Below are the code and all the weights of a small trained network. Each question names an input and a class and asks about switching units off, where a switched-off unit gives its printed mean instead of its output.

import numpy as np


def w(rows, s, z=0):
    codes = np.array(rows[::2]) - 128.0
    scale = np.full(codes.shape[1], s)
    scale[-1] = z or s
    return codes * scale


def norm(h):
    return h / np.sqrt((h * h).mean(-1, keepdims=True) + 1e-5)


def f(y):
    return np.maximum(y, 0)


def log_softmax(a):
    a = a - a.max(-1, keepdims=True)
    return a - np.log(np.exp(a).sum(-1, keepdims=True))


def net(x, mask):
    res = np.array(x, float).reshape(1, 4) / 4 @ E
    u = 0
    for l in range(4):
        y = f(norm(res) @ A[l][:, :-1].T + A[l][:, -1])
        res = res + np.where(mask[u : u + 5], y, B[l][:, -1]) @ B[l][:, :-1]
        u += 5
    return log_softmax(norm(res)[-1] @ U[:, :-1].T + U[:, -1])


A, B = {}, {}
E = w([
[154,196,142,180,141,87,136,213,203,127,83],'x0',
[240,175,147,207,137,105,102,65,85,199,109],'x1',
[172,128,150,18,174,198,143,178,172,240,136],'x2',
[105,106,25,25,136,249,76,74,136,44,230],'x3',
],0.0014)
A[0] = w([
[155,188,172,222,126,77,82,117,86,140,66,129],'L0N0',
[188,100,41,79,182,203,70,23,96,88,223,23],'L0N1',
[193,179,212,248,130,83,112,113,65,192,69,2],'L0N2',
[102,95,92,70,130,132,135,73,95,79,145,117],'L0N3',
[109,92,56,153,105,145,64,6,80,74,191,75],'L0N4',
],0.0018,0.0024)
B[0] = w([
[146,94,82,104,117,93,179,91,132,94,120,253],'L0N0',
[98,189,117,92,47,183,124,95,129,140,164,244],'L0N1',
[228,158,76,122,156,88,145,2,169,127,110,222],'L0N2',
[110,118,137,138,102,130,109,119,96,147,157,207],'L0N3',
[181,106,171,86,143,160,134,145,136,126,130,238],'L0N4',
],0.0044,0.0019)
A[1] = w([
[157,173,167,253,138,32,135,115,82,149,57,62],'L1N0',
[130,194,87,170,111,151,99,159,201,73,156,85],'L1N1',
[123,108,139,79,118,153,110,160,136,128,139,117],'L1N2',
[95,66,114,116,99,106,157,95,103,64,116,93],'L1N3',
[116,154,64,183,125,97,129,190,193,69,133,5],'L1N4',
],0.0031,0.0012)
B[1] = w([
[166,169,4,106,58,101,144,51,236,107,184,255],'L1N0',
[113,170,172,52,131,123,133,97,44,117,76,174],'L1N1',
[136,190,132,174,130,106,152,158,121,170,126,184],'L1N2',
[124,132,136,167,132,98,120,194,150,171,157,194],'L1N3',
[63,166,169,102,162,97,124,147,56,77,83,165],'L1N4',
],0.0038,0.0029)
A[2] = w([
[87,126,43,158,62,125,94,68,119,45,148,170],'L2N0',
[130,134,125,157,106,170,46,78,54,122,190,118],'L2N1',
[94,127,37,111,124,231,59,24,113,102,162,42],'L2N2',
[246,40,180,238,108,84,122,66,58,105,165,29],'L2N3',
[158,36,141,254,91,90,54,35,77,78,156,7],'L2N4',
],0.0023,0.0014)
B[2] = w([
[144,122,201,106,140,174,181,185,171,253,105,255],'L2N0',
[150,148,94,74,61,137,121,188,113,114,163,210],'L2N1',
[142,188,149,99,7,171,155,101,131,133,172,240],'L2N2',
[186,135,76,104,156,45,65,221,89,65,114,177],'L2N3',
[197,120,138,123,174,113,100,233,93,171,74,170],'L2N4',
],0.003,0.0025)
A[3] = w([
[61,86,197,97,164,174,110,220,103,159,157,150],'L3N0',
[201,145,168,60,198,193,122,147,111,212,87,109],'L3N1',
[68,162,170,107,223,165,101,104,115,11,45,3],'L3N2',
[181,167,107,112,180,135,153,122,204,213,76,79],'L3N3',
[4,71,122,169,108,70,149,142,150,113,185,36],'L3N4',
],0.0029,0.00069)
B[3] = w([
[228,112,134,168,195,128,79,4,91,128,115,206],'L3N0',
[45,80,203,210,103,123,181,193,187,118,110,222],'L3N1',
[146,187,184,39,210,62,158,97,30,81,63,151],'L3N2',
[137,33,189,129,154,175,134,47,123,85,82,251],'L3N3',
[27,129,6,216,151,214,12,125,111,142,168,161],'L3N4',
],0.0027,0.0028)
U = w([
[139,125,123,152,152,128,120,137,116,116,132,2],'0',
[209,94,134,140,110,74,83,230,59,125,140,99],'1',
[232,136,69,149,107,45,167,20,217,129,88,155],'2',
[127,158,147,65,31,238,114,114,108,141,209,168],'3',
[65,74,90,198,189,168,36,131,75,154,168,121],'4',
[70,191,179,70,194,95,127,150,64,55,62,142],'5',
[42,138,73,195,95,72,125,177,175,102,109,109],'6',
[135,56,254,141,200,185,166,127,181,173,66,126],'7',
],0.0085,0.0069)

Each question gives the input, the list of numbers given to net, and the class t.
The units are the neurons (one row each of A and B). Each row of codes is followed by its name. A weight is (code - 128) times the scale printed after its matrix; where a second scale follows, it is the last column's (A, B and U).
mask holds one flag per neuron, layer by layer. A switched-off neuron (its flag False) gives its mean, the last column of its row in B, instead of its output. The means were averaged over made-up inputs and are rounded, as every weight is.
A unit's drop is (log p(t) with every unit on - log p(t) with that unit switched off) / (log p(t) with every unit on - log p(t) with every unit switched off).
The circuit of an input: a set's keep is (log p(t) with only the set's units on - log p(t) with every unit switched off) / (log p(t) with every unit on - log p(t) with every unit switched off). Starting from the 12 units with the biggest drops (on a tie, the unit counted first), units are removed one at a time, each time the one whose removal leaves the highest keep (on an exact tie, the one counted first), for as long as the keep stays at least 0.8.
units of the circuit, in order: the units of the circuit, biggest drop first
top k neurons: the k neurons with the biggest drops, biggest first
top k neurons in layer l: the k neurons of layer l with the biggest drops, biggest first
drop of u: that unit's drop, to one decimal
input [8,5,4,6], class 7: units of the circuit, in order	(L1N0; L3N1)
input [-2,4,-2,1], class 1: units of the circuit, in order	(L1N0; L2N3)
input [8,-4,-4,-2], class 5: units of the circuit, in order	(L1N4)
input [6,-8,2,-6], class 5: units of the circuit, in order	(L1N4; L2N0; L1N0)
input [-7,-5,-6,0], class 4: units of the circuit, in order	(L1N3; L3N4)
input [2,-6,-4,2], class 5: top 2 neurons	(L1N4; L1N1)
input [2,-7,0,-4], class 5: top 2 neurons	(L1N4; L1N0)
input [-8,3,-2,-1], class 1: top 2 neurons	(L1N0; L2N3)
input [8,4,-2,4], class 5: units of the circuit, in order	(L1N4; L1N1)
input [-6,-7,2,0], class 4: top 2 neurons in layer 0	(L0N2; L0N1)
input [-3,6,-7,5], class 3: top 2 neurons	(L0N1; L2N2)
input [-6,-8,4,-7], class 4: top 4 neurons	(L3N4; L2N0; L0N4; L0N2)
input [-3,1,7,1], class 7: top 3 neurons	(L1N0; L3N1; L1N2)
input [-2,5,0,1], class 3: top 3 neurons	(L0N1; L2N2; L1N0)
input [-1,1,5,-3], class 7: top 2 neurons	(L3N3; L3N1)
input [-8,-4,-5,-1], class 1: top neuron in layer 0	(L0N4)
input [8,-2,5,1], class 7: top 2 neurons	(L3N1; L0N0)
input [8,-8,4,-2], class 5: top 2 neurons	(L1N4; L2N0)
input [-8,-7,-6,-2], class 4: drop of L3N4	0.2
input [-1,-4,1,1], class 4: top neuron	(L1N0)
